Here is a tiny trained network, its code and every weight. The questions are about switching its units off for an input and a class, where a switched-off unit gives its printed mean instead of its output.

import numpy as np


def w(rows, s, z=0):
    codes = np.array(rows[::2]) - 128.0
    scale = np.full(codes.shape[1], s)
    scale[-1] = z or s
    return codes * scale


def norm(h):
    return h / np.sqrt((h * h).mean(-1, keepdims=True) + 1e-5)


def f(y):
    return y / 2 * (1 + np.tanh(0.7978845608 * (y + 0.044715 * y**3)))


def log_softmax(a):
    a = a - a.max(-1, keepdims=True)
    return a - np.log(np.exp(a).sum(-1, keepdims=True))


def net(x, mask):
    res = np.array(x, float).reshape(1, 4) / 4 @ E
    u = 0
    for l in range(4):
        y = f(norm(res) @ A[l][:, :-1].T + A[l][:, -1])
        res = res + np.where(mask[u : u + 10], y, B[l][:, -1]) @ B[l][:, :-1]
        u += 10
    return log_softmax(norm(res)[-1] @ U[:, :-1].T + U[:, -1])


A, B = {}, {}
E = w([
[129,131,127],'x0',
[123,254,117],'x1',
[240,122,158],'x2',
[102,136,247],'x3',
],0.0052)
A[0] = w([
[55,120,97,70],'0.n0',
[207,254,136,61],'0.n1',
[146,126,82,23],'0.n2',
[205,119,143,7],'0.n3',
[156,139,254,113],'0.n4',
[208,117,44,60],'0.n5',
[188,15,147,36],'0.n6',
[221,158,147,12],'0.n7',
[214,115,132,6],'0.n8',
[167,126,67,33],'0.n9',
],0.019,0.0024)
B[0] = w([
[155,151,225,193],'0.n0',
[36,6,137,254],'0.n1',
[147,131,85,152],'0.n2',
[160,171,213,179],'0.n3',
[211,165,11,236],'0.n4',
[193,160,38,236],'0.n5',
[4,42,132,250],'0.n6',
[154,194,232,196],'0.n7',
[156,180,217,190],'0.n8',
[162,138,60,181],'0.n9',
],0.031,0.008)
A[1] = w([
[204,168,38,34],'1.n0',
[160,164,75,158],'1.n1',
[98,207,173,157],'1.n2',
[136,168,175,135],'1.n3',
[123,134,132,90],'1.n4',
[172,193,248,66],'1.n5',
[91,216,103,2],'1.n6',
[7,36,114,74],'1.n7',
[144,146,166,84],'1.n8',
[181,186,37,93],'1.n9',
],0.016,0.00092)
B[1] = w([
[169,101,17,208],'1.n0',
[137,114,79,167],'1.n1',
[212,131,169,151],'1.n2',
[158,156,161,150],'1.n3',
[131,128,133,126],'1.n4',
[172,252,188,202],'1.n5',
[160,49,114,128],'1.n6',
[50,29,250,253],'1.n7',
[132,159,144,141],'1.n8',
[176,103,30,201],'1.n9',
],0.035,0.012)
A[2] = w([
[135,153,156,121],'2.n0',
[1,136,138,5],'2.n1',
[136,139,142,47],'2.n2',
[130,136,132,145],'2.n3',
[133,133,133,124],'2.n4',
[110,146,123,141],'2.n5',
[99,166,20,137],'2.n6',
[133,127,134,62],'2.n7',
[107,146,117,19],'2.n8',
[128,207,158,20],'2.n9',
],0.022,0.0018)
B[2] = w([
[142,163,105,159],'2.n0',
[95,3,218,254],'2.n1',
[142,135,117,128],'2.n2',
[134,128,121,130],'2.n3',
[132,127,121,128],'2.n4',
[126,112,130,121],'2.n5',
[221,50,46,251],'2.n6',
[130,125,123,123],'2.n7',
[119,136,127,111],'2.n8',
[219,193,158,194],'2.n9',
],0.029,0.0073)
A[3] = w([
[119,183,101,107],'3.n0',
[105,179,100,169],'3.n1',
[92,159,35,164],'3.n2',
[64,179,105,7],'3.n3',
[91,216,103,67],'3.n4',
[114,186,96,174],'3.n5',
[121,183,102,88],'3.n6',
[122,180,103,63],'3.n7',
[93,250,151,75],'3.n8',
[115,183,110,49],'3.n9',
],0.024,0.0016)
B[3] = w([
[112,109,148,154],'3.n0',
[126,111,141,132],'3.n1',
[192,88,82,247],'3.n2',
[139,154,108,100],'3.n3',
[132,95,163,155],'3.n4',
[111,105,149,159],'3.n5',
[112,110,147,155],'3.n6',
[113,112,146,151],'3.n7',
[252,138,181,253],'3.n8',
[125,118,146,141],'3.n9',
],0.04,0.0052)
U = w([
[25,59,199,129],'0',
[173,97,14,116],'1',
[154,118,152,248],'2',
[196,224,214,107],'3',
[112,142,127,101],'4',
[18,246,97,15],'5',
],0.013,0.011)

Each question gives the input, the list of numbers given to net, and the class t.
The units are the neurons (one row each of A and B). Each row of codes is followed by its name. A weight is (code - 128) times the scale printed after its matrix; where a second scale follows, it is the last column's (A, B and U).
mask holds one flag per neuron, layer by layer. A switched-off neuron (its flag False) gives its mean, the last column of its row in B, instead of its output. The means were averaged over made-up inputs and are rounded, as every weight is.
A unit's drop is (log p(t) with every unit on - log p(t) with that unit switched off) / (log p(t) with every unit on - log p(t) with every unit switched off).
The circuit of an input: a set's keep is (log p(t) with only the set's units on - log p(t) with every unit switched off) / (log p(t) with every unit on - log p(t) with every unit switched off). Starting from the 12 units with the biggest drops (on a tie, the unit counted first), units are removed one at a time, each time the one whose removal leaves the highest keep (on an exact tie, the one counted first), for as long as the keep stays at least 0.8.
units of the circuit, in order: the units of the circuit, biggest drop first
k most important neurons: the k neurons with the biggest drops, biggest first
top k neurons in layer l: the k neurons of layer l with the biggest drops, biggest first
drop when u is switched off: that unit's drop, to one decimal
input [-2,-3,-8,6], class 3: 3 most important neurons	(0.n0; 0.n6; 0.n5)
input [7,1,8,8], class 1: units of the circuit, in order	(0.n4)
input [2,5,6,2], class 3: units of the circuit, in order	(0.n7; 1.n5)
input [6,-4,-8,-5], class 3: 2 most important neurons	(0.n0; 0.n6)
input [0,0,-8,-6], class 3: 3 most important neurons	(0.n0; 0.n4; 0.n1)
input [6,-8,-8,6], class 0: 3 most important neurons	(0.n7; 0.n8; 0.n3)
input [6,-5,-7,-4], class 3: 3 most important neurons	(0.n0; 0.n1; 0.n6)
input [4,5,1,7], class 1: 2 most important neurons	(0.n4; 0.n6)
input [-2,-3,0,4], class 1: 2 most important neurons	(0.n4; 0.n1)
input [2,6,6,-2], class 0: 2 most important neurons	(0.n1; 0.n0)
input [1,1,-5,5], class 1: 2 most important neurons	(0.n1; 0.n4)
input [-1,4,-5,-5], class 1: 2 most important neurons	(0.n6; 0.n1)
input [4,5,6,-8], class 1: 2 most important neurons	(0.n5; 0.n6)
input [-4,5,-3,4], class 0: most important neuron	(0.n5)
input [-1,7,0,8], class 1: 2 most important neurons	(0.n4; 0.n6)
input [4,0,-5,-3], class 3: drop when 0.n0 is switched off	1.3
input [0,8,1,-5], class 0: drop when 0.n1 is switched off	1.9
input [-4,-6,-1,2], class 0: drop when 2.n5 is switched off	0.0
input [-7,0,5,-7], class 1: drop when 0.n5 is switched off	3.1
input [-4,7,-2,5], class 0: most important neuron	(0.n1)
input [-4,-2,-8,5], class 3: top 2 neurons in layer 0	(0.n6; 0.n1)
